(in the rows, 128 means zero)
Facts:
(153) ω:(556) π:(1042)
(1005) ω:(904) π:(566)
(966) ω:(1288)
(1212) ω:(1222) Δ:(927),(950)
(1115) ω:(355) π:(483) Δ:(276),(1332)
(322) ω:(483) π:(1170)
(619) ω:(974) π:(1242) Δ:(904),(1063),(300),(502),(937)
(1169) Δ:(743),(309),(153)
(1042) ω:(556) π:(490)
(247) ω:(418) π:(1128)
(490) ω:(556) π:(191) Δ:(1142),(356),(1332),(295)
(200) Δ:(137)
(1309) ω:(247) π:(1145) Δ:(950)
(858) ω:(418) π:(247) Δ:(712),(937),(579)
(275) ω:(556) π:(153)
(901) ω:(218) π:(663)
(1267) Δ:(284),(1253),(694)
(927) ω:(355) π:(1115)
(1025) Δ:(901)
(740) ω:(658)
(613) ω:(1253) π:(560) Δ:(1306)
(89) ω:(300) π:(675) Δ:(677),(322),(471),(497)
(1189) ω:(247)
(677) ω:(675)
(1297) ω:(355) π:(276)
(11) Δ:(46)
(579) ω:(5) π:(743)
(542) Δ:(134)
(509) ω:(1117) π:(1288)
(359) ω:(276) π:(1142) Δ:(1049),(1265)
(984) ω:(950) π:(892) Δ:(1117),(497),(740)
(645) Δ:(566),(356)
(1242) ω:(974) Δ:(1176),(153)
(581) ω:(509) π:(1063)
(239) ω:(268) Δ:(1092),(950)
(1092) ω:(276)
(935) ω:(904) π:(1005)
(1170) ω:(483) Δ:(355),(743)
(508) ω:(509) π:(581)
(1173) ω:(663) π:(137)
(134) ω:(218) π:(471)
(471) ω:(218) π:(556)
(663) ω:(218) Δ:(1189),(66),(1042)
(150) Δ:(843),(508)
(1063) ω:(509) π:(272)
(556) ω:(218) π:(901)
(272) ω:(509)
(560) ω:(1253)
(1222) ω:(712) π:(5)
(276) ω:(355)
(260) ω:(1288) π:(966) Δ:(524)
(892) ω:(950)
(694) ω:(300) π:(89)
(1145) ω:(247) π:(1189)
(977) ω:(950) π:(763) Δ:(1251),(1173),(1189),(272)
(346) Δ:(137),(191),(1173)
(333) Δ:(1117)
(362) ω:(1271) π:(424) Δ:(811),(191),(994)
(524) ω:(937)
(137) ω:(663)
(5) ω:(712)
(66) ω:(1271)
(743) ω:(5)
(675) ω:(300)
(907) ω:(1222) π:(1212)
(1049) ω:(1222) π:(907)
(19) ω:(658) π:(1271) Δ:(4)
(191) ω:(556)
(496) Δ:(46),(712),(966)
(711) Δ:(675)
(604) ω:(712) π:(937)
(1176) ω:(675) π:(502)
(1271) ω:(658) π:(740)
(218) Δ:(272),(1332),(658),(712),(966)
(483) ω:(355) π:(1297) Δ:(825),(560),(1306)
(71) ω:(675) π:(1176) Δ:(1222),(966),(4)
(811) ω:(663) π:(1173)
(763) ω:(950) π:(984) Δ:(677),(904)
(352) ω:(1128) Δ:(878),(322),(604),(981)
(46) ω:(1117)
(42) Δ:(471)
(1168) Δ:(268),(1176),(309)
(1142) ω:(276) π:(1092)
(954) Δ:(937)
(1251) ω:(974) π:(619)
(1288) ω:(1117) π:(1313) Δ:(1299)
(605) ω:(712) π:(1222) Δ:(974),(418)
(566) ω:(904)
(878) ω:(1220)
(284) ω:(1220) π:(878)
(937) ω:(712) π:(605)
(424) ω:(1271) π:(66) Δ:(604),(275)
(1332) ω:(1288) π:(792)
(1313) ω:(1117) π:(46) Δ:(1271),(579)
(792) ω:(1288) π:(260) Δ:(907),(694),(927)
(1128) ω:(418)
(502) ω:(675) π:(677)

Known rows:
(418): [130 134 134 127 122 125 126 129 135 121 133 130 125 127 130 130 122 134
 116 131 129 150 129 132 128 129 119 128 128 139 127 128 127 131 121 129
 129 132 128 130 133 125 138 112]
(1222): [120 145 125 126 122 121 127 123 136 131 132 130 131 128 129 126 153 130
 120 126 130 167 138 127 137 130 127 128 123 138 126 132 131 129 118 131
 127 144 115 140 130 105 119 122]
(4): [117 166 112 128 113  90 133 132 133 124 139 141 134 128 131 112 183 140
  97 113 135 142 138 133 131 131 131 133 118 164 121 149 133 134 110 138
 119 145 130 135 137 127 117 115]
(858): [122 116 125 131 138 153 147 141 125 130 110 126 130 128 115 102 167 129
 154 133 136  98 128 126  94 129 127 125 132  98 134 130 123 130 142 127
 134 120 152 104 123 186 124 139]
(712): [119 132 136 124 114 143 125 131 156 122 126 123 125 133 124 124 120 134
 123 138 138 160 138 123 115 124 116 126 130 128 126 124 126 131 107 135
 135 131 124 122 129 144 138 112]
(694): [134  90 136 137 121 135 107 136 128 106 137 128 122 131 119 115 127 129
 109 142 131 136 133 139 132 146 147 129 133 151 133 126 134 132 136 118
 133 135 137 116 132 131 100 108]
(1169): [133  87 114 130 140 132 145 125 119 141 116 133 126 127 135 120 112 124
 119 129 135  33 121 126 123 119 133 126 126 110 114 142 112 116 119 116
 113  93 140 130 127 138 132 138]
(1142): [126 128 136 128 128 128 123 128 144 117 134 127 131 125 127 127 137 124
 125 131 130 172 131 133 135 129 128 131 134 117 130 124 130 132 125 127
 131 134 124 133 128 111 133 133]
(134): [130 124 136 133 129 144 118 136 138 117 135 132 127 125 123 116 148 122
 119 132 129 134 131 142 132 132 138 128 135 133 129 124 134 133 127 130
 132 130 143 117 137 134 130 119]
(471): [133 121 127 122 119 128 124 130 134 119 133 125 130 121 127 116 119  95
 128 133 131 120 125 134 132 132 154 125 126 151 134 102 143 141 111 130
 128 131 116 122 142 139 137 129]
(352): [130 129 127 127 137 112 141 123 115 137 116 132 139 138 132 141 103 120
 138 106 101 107 117 122 120 121 126 128 119 145 124 120 126 132 149 115
 129 112 158 119 132 159 159 135]
(1063): [126 133 130 127 126 131 130 124 133 126 129 129 126 123 128 125 141 132
 127 134 132 172 133 129 131 133 124 125 129 128 131 122 131 131 124 126
 132 140 116 138 130 118 130 123]
(581): [127 129 135 129 127 137 121 129 137 124 133 130 128 126 126 121 142 126
 121 133 129 151 133 135 132 131 132 127 132 131 128 124 133 130 123 130
 132 133 130 127 133 121 128 122]
(1253): [131 116 131 130 117 122 119 130 134 112 132 130 122 129 128 130 113 138
 108 136 130 157 130 129 128 135 125 129 128 147 129 127 127 130 124 122
 130 136 126 130 131 125 122 106]
(1117): [138 143 125 122 111 104 115 133 152 133 121 134 126 128 121 142 145 135
 121 145 123 127 118 139 145 129  87 127 131 139 134 153 126 114 126 149
 131 124 119 120 143 102 134 120]
(239): [127 163 117 127 123 130 148 130  85 150 130 123 139 133 132 133  96 135
 156 120 101  36 116 128 117 124 132 127 138 106 125 148 123 141 122 124
 125 123 122 119 114 138 127 123]
(966): [112 139 126 123 118 124 126 118 151 137 129 122 132 137 126 132 134 132
 122 127 133 181 147 115 135 125 123 128 121 137 124 131 129 127 108 136
 127 140 108 142 125 105 117 129]
(560): [126 144 139 127 117 129 128 114 124 136 126 126 120 125 132 137 123 143
 133 127 134 172 133 125 141 126 115 129 122 124 128 115 133 122 126 131
 129 153 110 145 127  98 124 128]

Rows:
No name comes twice in this set of rows, the named rows included.
[132 129 137 135 117 137 137 120  95 142 113 124 118 125 130 127 119 146
 160 113 139  47 120 128 129 115 132 136 119 105 126 117 140 124 148 136
 119 151 138 121 119 135 103 159]  (483)
[130 111 121 132 138 128 133 129 113 135 120 128 133 132 126 125 131 122
 143 120 124  80 122 125 123 127 138 129 127 123 128 133 127 125 146 125
 124 116 141 118 123 143 115 150]  (1288)
[127 109 121 130 140 120 127 134 142 114 125 121 139 130 126 126 121 114
 147 120 128  99 122 128 121 121 142 139 136  90 131 136 125 131 138 125
 123 114 139 115 112 141 125 176]  (1115)
[130 113 119 131 137 125 133 127 111 138 119 126 132 132 127 130 128 126
 144 119 122  86 123 123 124 127 134 130 124 122 128 131 126 122 146 124
 125 119 136 124 122 137 116 147]  (605)
[127 118 113 127 138 125 155 130 106 129 112 127 129 122 124 112 154 128
 156 127 137 110 120 120 104 133 131 126 125 109 137 126 124 126 146 119
 127 130 130 125 121 159 122 146]  (619)
[135  79 117 133 125 102 124 131 105 116 122 125 124 139 127 131  93 142
 124 130 128  82 122 119 116 138 136 133 121 142 130 138 119 123 152 111
 122 123 135 121 118 146  98 128]  (1267)
[135  81 116 136 127 118 124 131  98 123 124 123 130 139 121 125 104 135
 136 132 123  64 125 122 123 143 151 131 126 140 133 139 124 127 153 109
 126 127 134 117 114 141  83 130]  (792)
[124 140 135 125 128 123 131 114 134 137 128 129 131 130 131 143 122 131
 127 124 118 195 134 122 139 129 117 126 123 137 127 115 129 126 129 122
 135 134 117 146 131  96 142 122]  (878)
[126 136 134 126 118 126 122 129 147 120 133 127 126 128 130 129 121 132
 115 132 131 158 132 130 126 127 120 129 131 132 127 127 127 133 113 132
 129 130 125 129 129 127 137 116]  (658)
[128 138 138 126 122 126 127 126 139 122 132 134 128 128 131 132 123 130
 116 125 121 168 128 131 128 127 121 127 128 146 125 121 130 133 124 124
 133 128 135 130 136 129 152 110]  (981)
[128  92 113 129 144 130 149 111 116 157 113 129 129 128 134 131 111 126
 133 128 133  70 126 115 133 121 131 125 121 102 117 137 112 109 124 114
 116 104 121 146 120 110 122 150]  (1242)
[129 139 131 126 120 127 129 131 134 117 131 132 123 122 129 124 130 134
 117 134 135 157 128 131 124 131 120 128 129 134 130 124 128 131 119 129
 130 135 124 132 133 131 138 110]  (300)

Now the same things, written a new way:
Known rows:
(490): [109 113 121  90  97 128  58 149 114 199 173 139 137 144 114 173 119 143
 126 110 108 175  81 183 104 151 194  89 194 192 119 102]
(1042): [106 121 113 132 136 127 128 153 152 145 136 150 120 132 123 134 114 153
 132 138 123 104 103 111 155  91 126 152 125 144 127 115]
(295): [124 114 120 147 146 151 124 139 147 125 117 146 111 113 130 124 134 129
 122 122 121 111 143  99 148  90 127 142 127 118 121 135]
(496): [138 162 150 107 147 154  27 122  96 170 129  87 159 155 154 130 167 124
 123  75 123 172 165 146 133 212 123  75 183 157 116 165]
(966): [ 88 133 104 105 165 165  34 178 172 188 158 154 135 172 137 152 129 182
 135 115 117 124  98  98 200 103 117 139 160 191 116 115]
(71): [184 177 164  86 129 151  72  87 116 116 132  65 141 137 138 127 164  98
 126  97 108 170 193 174 118 235  94 120 143 123 158 165]
(712): [ 93 139 121 143 180 155  97 154 131 150 104 135 138 135 152 108 152 139
 122  92 129 115 159  85 179 125  93 123 133 139 122 158]
(134): [144 136 134 128 144 139 175 114 146  86 106 121 109 105 126 105 134 109
 124 129 118 107 174 117 141 133  83 172  86  95 164 146]
(1145): [124 131 122 126 142 135 152 134 149 113 122 135 118 121 127 119 125 131
 129 133 124 109 138 113 148 112 100 159 104 120 143 128]
(1309): [216 189 208 110 151 127 154  96 108  87 121  98 203  75 120 118  77  79
 150 128 181 235 145 156  63 199 116 125 112 117 126 115]
(954): [ 69 135 129 144 124  79 156 134  28 155  97 114 178 135 150 103 147 107
 120  85 156 154 124 148  83 192 140  37 142 139 108 150]
(497): [119 109  94 131 119 136 108 110 147  67 127 143 122 134 134 127 141 123
 129 145 126  97 119  86 136  96 107 135 115 103  83 127]
(1173): [144 149 134 154 128  87 146 136 156 145 108 116 116 109 115 127 103 147
 128 144 109  77 138 123 147 108 104 177 115 114 141 154]
(333): [150 122 124 110  79 114  81  84  97  89 143 108 144 144 128 145 146 102
 126 131 124 151 115 157  76 170 152  80 154 116  83 130]
(5): [ 61  99  86 124 129 126  81 188 160 196 168 184 132 166 120 164  96 193
 137 149 135 113  32 102 167  51 167 124 158 193  95  77]
(560): [115 107 117 119 140 146 168 140 146 117 124 155 101  94 118 123 124 116
 123 121 105 121 149 124 138 105 121 163 109 124 157 124]
(566): [104 112 109 124 136 139 130 153 154 142 140 154 115 127 121 136 117 150
 131 134 119 114 107 113 151  91 130 152 127 145 130 108]
(981): [122 113 116 148 139 140 127 130 143 108 118 145 115 122 132 121 134 129
 125 133 128 104 132  94 142  88 122 136 121 115 110 132]

Rows:
No name comes twice in this set of rows, the named rows included.
[173 164 182 108 139 120 110 131 116 143 153 131 212 104 115 149  59 118
 155 136 184 234  75 151  75 156 163 101 148 167  94  79]  (1212)
[ 66 101  70 112 113 115  97 152 152 121 159 172 136 164 124 150 113 165
 137 154 132  99  49  97 147  78 131 128 130 160  78  87]  (677)
[146 137 136 110 160 164 142 124 157 104 111 122 104  95 126 112 144 107
 118 103  95 120 198 124 157 145  80 180 106 108 174 157]  (1332)
[ 84 131 103 110 160 156  51 175 167 184 156 154 136 174 137 148 125 184
 135 122 127 120  89  97 193  99 121 134 153 186 112 109]  (46)
[101 148 128 134 164 122 194 133 114 102  89 122 134 110 141  85 141 111
 122 108 130 106 173 106 147 152  64 146  79 103 164 155]  (579)
[128 122 102  82  64 101  71  94 109  92 166 115 150 166 120 158 133 118
 134 146 120 147  74 166  79 176 147  89 151 140  82 104]  (984)
[150 139 138 130 148 140 179 115 146  84 107 123 113  97 124 106 124 108
 125 129 122 117 171 116 137 131  84 173  87  94 159 142]  (694)
[147 121 126 116  82 114  93  91  92 104 138 109 141 135 129 141 144 103
 123 125 125 152 122 158  75 164 160  80 155 120  93 132]  (352)
[128 113 127 157 141 150 140 131 139 125 121 138 107 133 137 118 139 139
 125 136 141 107 137  97 149  86 131 132 118 113 127 128]  (355)
[142 133 123 120 135 136 168 105 146  68 111 122 112 106 125 106 137 107
 127 132 113 102 166 117 137 132  79 170  85  90 150 144]  (604)
[120 135 120  97  85  92 130  95  79  93 136 103 155 142 127 128 139 100
 129 127 129 150 113 168  76 199 127  87 129 121 114 128]  (763)
[116 131 126 128 154 136 131 157 159 136 137 157 145 122 124 135  96 149
 141 141 148 134  96  99 151  89 121 150 117 148 116  99]  (1092)

